Below is a small trained network, with its code and all its weights. Each question gives an input and a class and asks what happens when units are switched off, that is, made to give their printed mean instead of their output.

import numpy as np


def w(rows, s, z=0):
    codes = np.array(rows[::2]) - 128.0
    scale = np.full(codes.shape[1], s)
    scale[-1] = z or s
    return codes * scale


def f(y):
    return np.maximum(y, 0)


def log_softmax(a):
    a = a - a.max(-1, keepdims=True)
    return a - np.log(np.exp(a).sum(-1, keepdims=True))


def net(x, mask):
    res = np.array(x, float).reshape(1, 8) / 4 @ E
    y = f(res @ A[0][:, :-1].T + A[0][:, -1])
    res = res + np.where(mask, y, B[0][:, -1]) @ B[0][:, :-1]
    return log_softmax(res[-1] @ U[:, :-1].T + U[:, -1])


A, B = {}, {}
E = w([
[160,96,166,50,92,193],'x0',
[44,131,174,130,60,145],'x1',
[151,219,50,164,144,123],'x2',
[169,88,159,97,163,74],'x3',
[124,192,95,144,44,170],'x4',
[148,126,112,153,78,62],'x5',
[124,72,2,91,92,85],'x6',
[168,104,165,110,90,143],'x7',
],0.0085)
A[0] = w([
[123,187,74,157,122,119,217],'N1',
[197,188,188,100,186,119,246],'N2',
[142,189,54,143,108,182,235],'N3',
[212,131,157,53,133,132,141],'N4',
[223,80,172,66,135,185,132],'N5',
[166,147,135,227,254,123,164],'N6',
[162,107,176,98,133,154,136],'N7',
[69,160,164,119,76,167,170],'N8',
[155,48,65,137,91,30,207],'N9',
[179,172,89,219,174,63,217],'N10',
[168,165,111,228,207,59,205],'N11',
[99,49,102,92,203,71,164],'N12',
[179,34,160,13,151,94,252],'N13',
[83,189,114,110,69,235,195],'N14',
[117,80,67,141,156,66,236],'N15',
[165,103,219,94,62,206,254],'N16',
[96,239,137,160,203,146,230],'N17',
[166,135,64,165,55,82,153],'N18',
[19,103,224,103,101,107,220],'N19',
[134,39,91,80,176,66,109],'N20',
[171,13,144,52,201,135,221],'N21',
],0.0079,0.0032)
B[0] = w([
[141,187,118,152,130,69,199],'N1',
[168,114,136,157,191,171,202],'N2',
[169,174,49,143,145,104,217],'N3',
[187,105,88,69,152,145,186],'N4',
[185,110,96,64,151,208,207],'N5',
[170,125,182,150,164,96,213],'N6',
[149,137,130,94,128,202,172],'N7',
[60,152,99,179,123,168,191],'N8',
[142,113,152,42,39,42,233],'N9',
[186,178,189,149,116,47,223],'N10',
[145,170,202,138,137,82,224],'N11',
[90,65,156,107,116,91,214],'N12',
[123,40,136,81,149,150,255],'N13',
[84,131,47,215,134,151,224],'N14',
[113,119,141,129,108,38,217],'N15',
[118,111,123,149,171,221,236],'N16',
[116,181,125,254,204,133,210],'N17',
[188,195,93,83,80,71,200],'N18',
[49,88,180,169,103,182,213],'N19',
[106,67,130,130,108,98,211],'N20',
[121,60,115,82,162,140,248],'N21',
],0.0067,0.0092)
U = w([
[179,111,110,64,203,217,103],'0',
[50,142,176,165,103,196,254],'1',
[164,189,117,88,48,81,110],'2',
[150,200,194,168,195,111,121],'3',
[78,78,137,79,118,105,32],'4',
[97,172,1,173,145,149,139],'5',
],0.0097,0.0023)

Each question gives the input, the list of numbers given to net, and the class t.
The units are the neurons (one row each of A and B). Each row of codes is followed by its name. A weight is (code - 128) times the scale printed after its matrix; where a second scale follows, it is the last column's (A, B and U).
mask holds one flag per neuron, in row order. A switched-off neuron (its flag False) gives its mean, the last column of its row in B, instead of its output. The means were averaged over made-up inputs and are rounded, as every weight is.
A unit's drop is (log p(t) with every unit on - log p(t) with that unit switched off) / (log p(t) with every unit on - log p(t) with every unit switched off).
The circuit of an input: a set's keep is (log p(t) with only the set's units on - log p(t) with every unit switched off) / (log p(t) with every unit on - log p(t) with every unit switched off). Starting from the 12 units with the biggest drops (on a tie, the unit counted first), units are removed one at a time, each time the one whose removal leaves the highest keep (on an exact tie, the one counted first), for as long as the keep stays at least 0.8.
units of the circuit, in order: the units of the circuit, biggest drop first
top k neurons: the k neurons with the biggest drops, biggest first
drop of u: that unit's drop, to one decimal
input [-1,4,-8,8,8,-8,3,2], class 0: units of the circuit, in order => (N5 N16)
input [-5,8,5,-6,-3,4,-2,6], class 5: top 2 neurons => (N14 N6)
input [3,-3,0,5,-8,3,-1,-7], class 4: units of the circuit, in order => (N12 N20)
input [4,-1,-6,-5,-7,-3,-8,-6], class 0: units of the circuit, in order => (N5 N21)
input [-8,2,4,-4,1,-6,2,1], class 3: units of the circuit, in order => (N10 N11)
input [2,-6,3,-6,3,-5,-3,3], class 5: units of the circuit, in order => (N14 N3)
input [-5,5,-6,-8,-1,6,4,2], class 2: units of the circuit, in order => (N18 N9)
input [-7,-4,-4,8,-3,0,1,-7], class 4: units of the circuit, in order => (N12)
input [7,2,8,-8,-7,-7,-8,-3], class 5: units of the circuit, in order => (N14 N11 N17)
input [0,-2,-8,8,-8,6,-1,8], class 0: top 2 neurons => (N5 N4)
input [-5,1,5,4,6,6,-2,-3], class 3: top 2 neurons => (N17 N11)
input [2,4,3,-1,-7,-4,-8,5], class 0: top 2 neurons => (N5 N2)
input [-1,-7,8,4,0,-5,-1,8], class 3: top 2 neurons => (N10 N11)
input [8,4,7,5,7,-4,5,8], class 5: units of the circuit, in order => (N14)
input [3,2,8,-2,-6,-8,3,3], class 5: top 2 neurons => (N13 N16)
input [3,2,1,2,4,-7,1,-5], class 5: drop of N14 => 0.1
input [8,-1,4,-2,8,3,-6,4], class 5: drop of N14 => 0.3
input [7,-3,7,5,-4,-4,8,0], class 4: drop of N20 => 0.4
